What can hang from each mark:
buleron: gote lobus ludi moba nifed pibator
pibator: gote nefota sovirid
ludi: gote lobus moba nefota pibator
nefota: gote ludi moba pibator
lobus: moba nifed
sovirid: gote moba pibator
gote: nefota
moba: lobus nifed pibator
nifed: buleron gote

Known rows, with every way that one mark hangs from another:
moba{lobus nifed{buleron{gote pibator}}}: [-190  -65  -96  -12  203  148   44  352  -51  122   42  -60 -115 -121
  188  156  135  -42  198  215  187  157 -130 -122   83  -23   -8   85
  -67   98 -217  -41   49 -224 -165  165  -14  295   50  -91  -52]
nifed{buleron{ludi} gote}: [-149  -45  -90  -21  183  -86   40  132   42  -42  -87  -38 -207   15
  -79  -78  125   -3   84  262   34  134  -49  -70  -61   59  -85    0
   79   -3  -70 -183   89 -175 -227  -36 -187   35 -129  -12   16]
pibator{nefota{gote ludi moba} sovirid}: [ -11  184  -69  265   44  348 -167   -1 -141  -36  134 -112  199  146
 -288    6  -98  -21  153  292 -373 -131  157  110   27  -79 -247   -7
  230  216 -158 -211  169  -66   15 -164 -245  -80  -43 -432  102]
moba{lobus{nifed} pibator{gote nefota{ludi} sovirid}}: [ -81  325 -181  125  114  250  -88  200 -124  -11 -150  -21  302   32
 -108    8 -112 -106  400  178 -293 -139  283   77  246 -146   12   44
  331  300 -433   84  157 -111 -104  157  -84  113   -5 -371 -123]
sovirid{moba{lobus nifed{buleron}} pibator{nefota{gote}}}: [  23  -14 -213   80  -45  533 -129   89  -78   99  180 -113 -112 -136
  104    5  205   -9  250  346  116   48   64    3  252 -228  -99  375
  162  219 -371  -74  309 -240   16  253   67  111   71 -298    6]
nefota{gote ludi{moba{nifed}} pibator}: [ -79   73   -8  103  -95  327 -110  129 -295   84  -12 -148  272  166
  -26  165  -77 -171  210  207 -159   33   39  130  204  -78  -16 -134
   45   93 -282 -258  250 -181    1   29 -270   65 -124 -397  157]
ludi{gote moba{lobus{nifed{buleron}}} nefota pibator}: [-272  117  -89  -65  121  370   77  301 -228  -16 -112  -50 -175  194
  238  261  -64 -114   15  127   17 -193 -101  -29   27  108   61  -99
  -17   83 -249  244 -279 -490  -98  347 -189  197  -71 -296  130]
nefota{gote ludi moba{lobus{nifed}} pibator{sovirid}}: [-148  176  -23  263  -47  279 -230  192 -372  322  -74 -161  567  228
  -85  145 -215 -108  184  300 -375 -181  161   48  280 -148  -82  208
  224  212  -42  -96  128 -235  -43  -63 -332   15   33 -496   41]
sovirid{gote pibator{nefota{ludi}}}: [  62   48  -99   82 -118  220   -3  117   29  -60  128  -60   11  -35
   -5  -87  -20    6  225  190  -79    8   21   64  123 -305  -60  -16
  176  133 -178  -77   89  -51  -26  155  -48  -10  -58 -238  142]
moba{nifed pibator{nefota{gote}}}: [  56  182   -5  224    4  351 -105   46  -73 -147  120  -50  -46 -110
 -101  127   92  -76  157  145  -89   29  171   96  200  -95    9  -34
  210  208 -387  -93  340    4  -67   92  -14   60  -70 -200  -63]
ludi{gote{nefota} pibator}: [ -94   46  -83  -24  -79  256   47  -48  -24   14  190 -101  136  127
   69  118  -69  -26   79  -27  -24  -40   49   44 -185 -110   38 -196
   28  122  -58  157  -19 -302  -70   92  -30   51 -107 -188  149]
ludi{gote lobus{nifed}}: [-107  250   72   50  -90   49  -24   97 -150 -137   59   89   -6  -19
   91  156 -129  -92   75   22  122  104   36   93  130   74  187   55
  113  -14  -36   54 -152 -166  -63  184  -32  -45 -242 -204   17]
nifed{buleron{gote{nefota} lobus ludi pibator}}: [-253 -182  -14   76  145  321  171  398   15  214  290   40    3  192
   -8   16   62  -15  190  158  107  149  -48  -79 -277 -162 -156  -72
 -212  141  108  -78    1  -48 -329  -11  129  352  -70  -50  287]
pibator{gote nefota{moba} sovirid}: [ -79  235 -147  327  131  151  -52   90  -31 -135  -19   16   42  -29
 -176   64  -73  -26  134  216 -229 -166  210   95    8   43 -125  -33
  234  186 -114  -54  186 -113   17  -79   74 -119   50 -236 -135]
buleron{ludi moba{lobus nifed} pibator{sovirid{gote}}}: [ -58  119 -214   32   12  290    0  508   -2  210  129   92  239  -79
  130  142   64 -256  126   42   91  152  -94  -65    8  -21  -96   88
   34  -35 -132  -64  156   -9 -246   49  349  161  170 -396  -56]
lobus{moba{pibator{nefota sovirid}} nifed{buleron{gote}}}: [ -51  152  -97  345   72  326   74  440   50  -50  -63 -114  157 -337
  -88   85   53 -140  116  278 -229 -196   54   -2   44  169  -35   -6
  212  272 -114   33  192  -68 -287  139 -213  235  178 -156 -160]
pibator{nefota sovirid{moba{lobus nifed{buleron gote}}}}: [ -97  100 -372  142  200  239  -50   90   16  -92  -44  -81 -232 -178
   45   30  151   -7  192  400 -106  117   77  -77  101   58 -102  233
  313   87 -431  -86  296 -259  -45  195  -23   44   63 -358 -140]
sovirid{gote moba{lobus pibator}}: [ -40   50 -140   67 -223  197  -40  210  -24  252  -32 -144  132  -99
  194  -44   43   -5  186  163   64 -120  -39 -101  262 -171 -139  183
  216  248  -12  227  179  -91 -130  148   47  -25   41 -294 -152]
pibator{gote nefota sovirid}: [ -37  245 -183  127  175   73   15   -7   48 -219  -40   28  -47  -88
 -157   10  -38  -41  169   78 -144  -70  196  127  -88   72  -42  -21
  238  173 -197   -5  172  -37  -10  -21  175  -95   29 -143 -176]
nifed{buleron{moba{lobus} pibator{sovirid}} gote}: [ -32  -93 -293   25  259  191   45  325  -55  125   61  -88   64  -31
  -66   65   93  -35   28  109  -63  -66 -162 -162   10  101 -224  120
   13   46   52    1   35 -414 -251   37 -144   99  196 -228 -188]
nifed{buleron{lobus ludi{moba nefota{gote}}}}: [-288  -16    1    5  183  423   89  233 -199  102   53   39 -297  369
  -67   74    6  -59   40  168    7  -47  -63   17 -157   96 -202  -46
  -97  136  -39 -108  -87  -37 -194  -44   79  167 -216 -237  300]
gote{nefota{ludi{lobus{moba}}}}: [ -83    1   11    9 -176  286   75   57  -99  232  167   -9  294  207
  -38  -87 -160   40  131  103 -211  -98  135   14   17 -134 -131  -48
  -35  102   26   68   43  -47 -184   -6 -134  192 -156 -388  239]
gote{nefota{ludi moba{lobus nifed pibator}}}: [-183   82 -102  235 -103  426 -152  110 -228  395  105 -110  447  278
  108  103  -90   10  267  283 -282   -9  187  -85  304 -399  -80  -99
   75  188 -352   10  222 -179  -90   66 -214  315  -82 -427  223]
pibator{nefota{ludi{lobus}} sovirid{gote moba{nifed}}}: [  -5  335 -206  162 -176  325  -37  153  -53 -155  116   29  -30  -74
   74   53  -93  -89  292  303 -128  190  134  122  109 -101  -89   38
  277  111 -463 -158  241  -43  -63  170  143  -36 -134 -525  169]
buleron{gote{nefota} moba nifed}: [-122  -96  -93  146  -82  425   -3  352  163  -44  411 -211  300   31
   -5  -24   47  -38   16 -101   19  138 -138   30  -92   53 -188 -290
 -105  110  -42  -23  240 -169 -216  -79   48  144   89 -174   23]
gote{nefota{ludi moba{lobus nifed} pibator}}: [-216   21  -81  274  -77  279 -146  140 -327  430   56 -110  474  317
  121  139 -145   13  198  338 -316  -17  195  -67  284 -416  -45  -61
   39   96 -248  -27  238 -207   -7   35 -243  242  -38 -441  260]
nefota{moba{nifed} pibator}: [ -60    9   29  366 -110   88 -107  227 -253  150  -61  -27  220   30
   73  257  -49  -74   16  256 -150  -50   85  -18  268 -120   58  -62
   24  -26  -89 -133  193 -117   40   35  -82   42   50 -142   82]
moba{lobus nifed{gote}}: [-190   12 -150  -22  145   28  -40   28  -28   13  -85  -23 -164  -74
   99   56   78   -5  135  136   32  174   37  -74  201   63   62  143
  187  -27 -258  -35  139 -155  -35  123  -11   23  -98 -270 -157]
sovirid{gote{nefota{ludi}} moba{nifed} pibator}: [ -51   14 -247  111 -386  538  -38  -15   79  106  307  -89  332   56
  228  -50  -66  -67  332  191  -41  276    6   48  132 -386  -31   71
  114  166 -296 -189  361 -219  -84  210  140  197  -62 -399  274]
moba{nifed{buleron gote} pibator{nefota sovirid}}: [ -25  200 -257  289  230  172    4  107   -3 -223  -69 -100 -177 -179
  -80  189  110  -47  160  330 -247   93  128  -12   72   48    5  -89
  312  142 -461 -170  302 -254 -184  150 -136   99  -14 -112 -106]
gote{nefota{ludi{lobus{nifed{buleron}}} moba{pibator}}}: [-137  190   54  339 -104  388  -66  229 -248  188  138  -53  293  316
   26  116 -223   27  170  340 -299   20  178    3  234 -335  -70 -140
  -23  237 -219  -80   75 -423 -292   97 -442  327 -187 -205  363]
gote{nefota{ludi moba}}: [-123    2  -32  198  -83  275  -77  -33  -86  174  188  -72  342  321
  -57  -49 -163   58  102  191 -292   -7   94  -10   31 -273 -157 -143
  -27  110  -59 -100  108 -155  -40  -99 -261  154  -91 -279  284]
pibator{nefota{ludi{gote} moba{nifed}}}: [ -79  154  -77  271    7  231 -169  115 -191 -119  104  -24   88   45
  -41  121  -64  -72  221  361 -175   68   38   22  230 -141   36 -147
  205   29 -370 -198   89  -84  121  100 -222   72 -237 -482  171]
nefota{gote moba{lobus}}: [-141   34   19  103   39  207 -159   40 -170  261   52 -115   71  106
  -35   27  -18   43   57  177  -36 -138   47  -30  179  -53 -178  220
  116  189   71   25   74 -142    1 -117 -126  -63  -37 -324  -89]
gote{nefota{pibator{sovirid{moba{nifed}}}}}: [ -42  100 -227  296 -246  359  -38  -15  -88  124  135  -66  482   52
  118  169  -58 -112  112  154 -228   59  186   49   -8 -160   -8    8
  100   67 -173  -47  408 -133  -37   88  159   97  173 -247  122]

Rows:
[-240  101  -64 -128   -9  119  -29  222 -154  191  -46  -23  112  100
  115   33   87 -139  150  128  201  -78  -36  -14   -6   42  -55  -41
   70  -59    3  158 -127  -15   -5   76  -42  -49 -117 -385   10]  buleron{ludi{gote moba{lobus}}}
[-173   11  -40  265  -96  376  -15  438 -233  243  243   93  455  188
   -8  119 -120 -206   66   16  -38   65   22    8   41 -163   90  -82
  -27    5  125   27   68  -40 -190   67   47  204  -98 -374  240]  buleron{lobus{nifed} ludi{gote{nefota{pibator}}} moba}
[-197   74  -74   20  132  127   42  138  -82  -61  -48  107 -226  156
  102  115   68  -69   24  224   -3  155  -25  -54  -37   -3   12  -93
  -49  -35 -377 -149   58  -13 -181   75  116  282 -101  -18  253]  moba{nifed{buleron{ludi{nefota}}}}
[-170   94  -18  143   45  276 -193   54 -176  213   53  -69   29   44
   58  138   -6  -31  109  211  -15   50   69  -13  252  -35  -57  216
  137  135 -169 -103  181 -142   25  -44  -19   47  -70 -375  -64]  nefota{gote moba{lobus nifed}}
[ 190 -130  -43  216   86  628  -26  525    8  -81  454  -58  156  144
 -283  143   25 -122   32 -131 -138  -63  -80   65  -99   82 -242   -3
  -53  107   50 -169   81   -3 -106  -45  399   91  133 -324   -2]  buleron{lobus moba nifed pibator{nefota{gote} sovirid}}
[-153  175 -166  267 -152  402  102   81  -51   85   94  -44  272  -46
   -4  194  -45  -73  166  152 -272  -38  255   25   66   98  -40  -45
  244  139 -127   34  320 -204 -343  101   47  118  -71 -424  -50]  ludi{lobus{moba{nifed{gote{nefota}} pibator{sovirid}}}}
[-107   66   12  -88 -187  470   95  152 -186  109  166  -32  148  371
   46   81 -141  -20  148   46 -123  -98  179  135 -119 -178 -151 -360
 -197   64 -224   95  -73 -344 -128  123 -211   85 -126 -324  458]  gote{nefota{ludi{lobus moba pibator}}}
[  27 -298   79   58  -55  238   57  424   62  191   70  -84  108  112
  -30   38  -30  -37   18  -66  -89 -104 -117  -74    0  159  -32   65
  -63   16  206  -49  -75  150  -37   -8  355  199  -34 -179   27]  buleron{lobus{moba} nifed}
[-252   30   13   -5  -65  185   58  336    1    9    8  -11   59  -37
   13  -27  144 -149  120  123  195    2  -36   69 -117  142 -145 -216
  -65  -24  -14  -23   41   62 -133  -20  -83  -44    6 -165   79]  buleron{gote ludi{moba}}
[  -4   87  -96  263   55  190  -21  119   -5 -258   -1  -12 -155 -165
  -80  100  138  -37  150  207 -125   53  150    4  246  -27   38 -120
  256   57 -396  -73  308  -82  -98  199 -101   11  -73 -186 -117]  moba{nifed{gote} pibator{nefota}}
[  83  -38  159  202  128  438   10  282  -37 -144  268  170 -122   76
 -188   91  -47  -91   83  -22  -45   26   70   72   63  -61   20  214
  -14  106   20 -122    0   47  -48  144  177  153  -41 -208   26]  buleron{lobus{nifed} pibator{nefota{gote}}}
[-164  142 -173  230  -91  385 -116   48 -219  442   78 -177  621  328
  -12   61 -138   34  226  246 -418 -215  220  -60   99 -328 -229  -83
  145  255 -108  119  121 -180 -127  -58 -241  162   41 -413  175]  gote{nefota{ludi moba{lobus pibator{sovirid}}}}
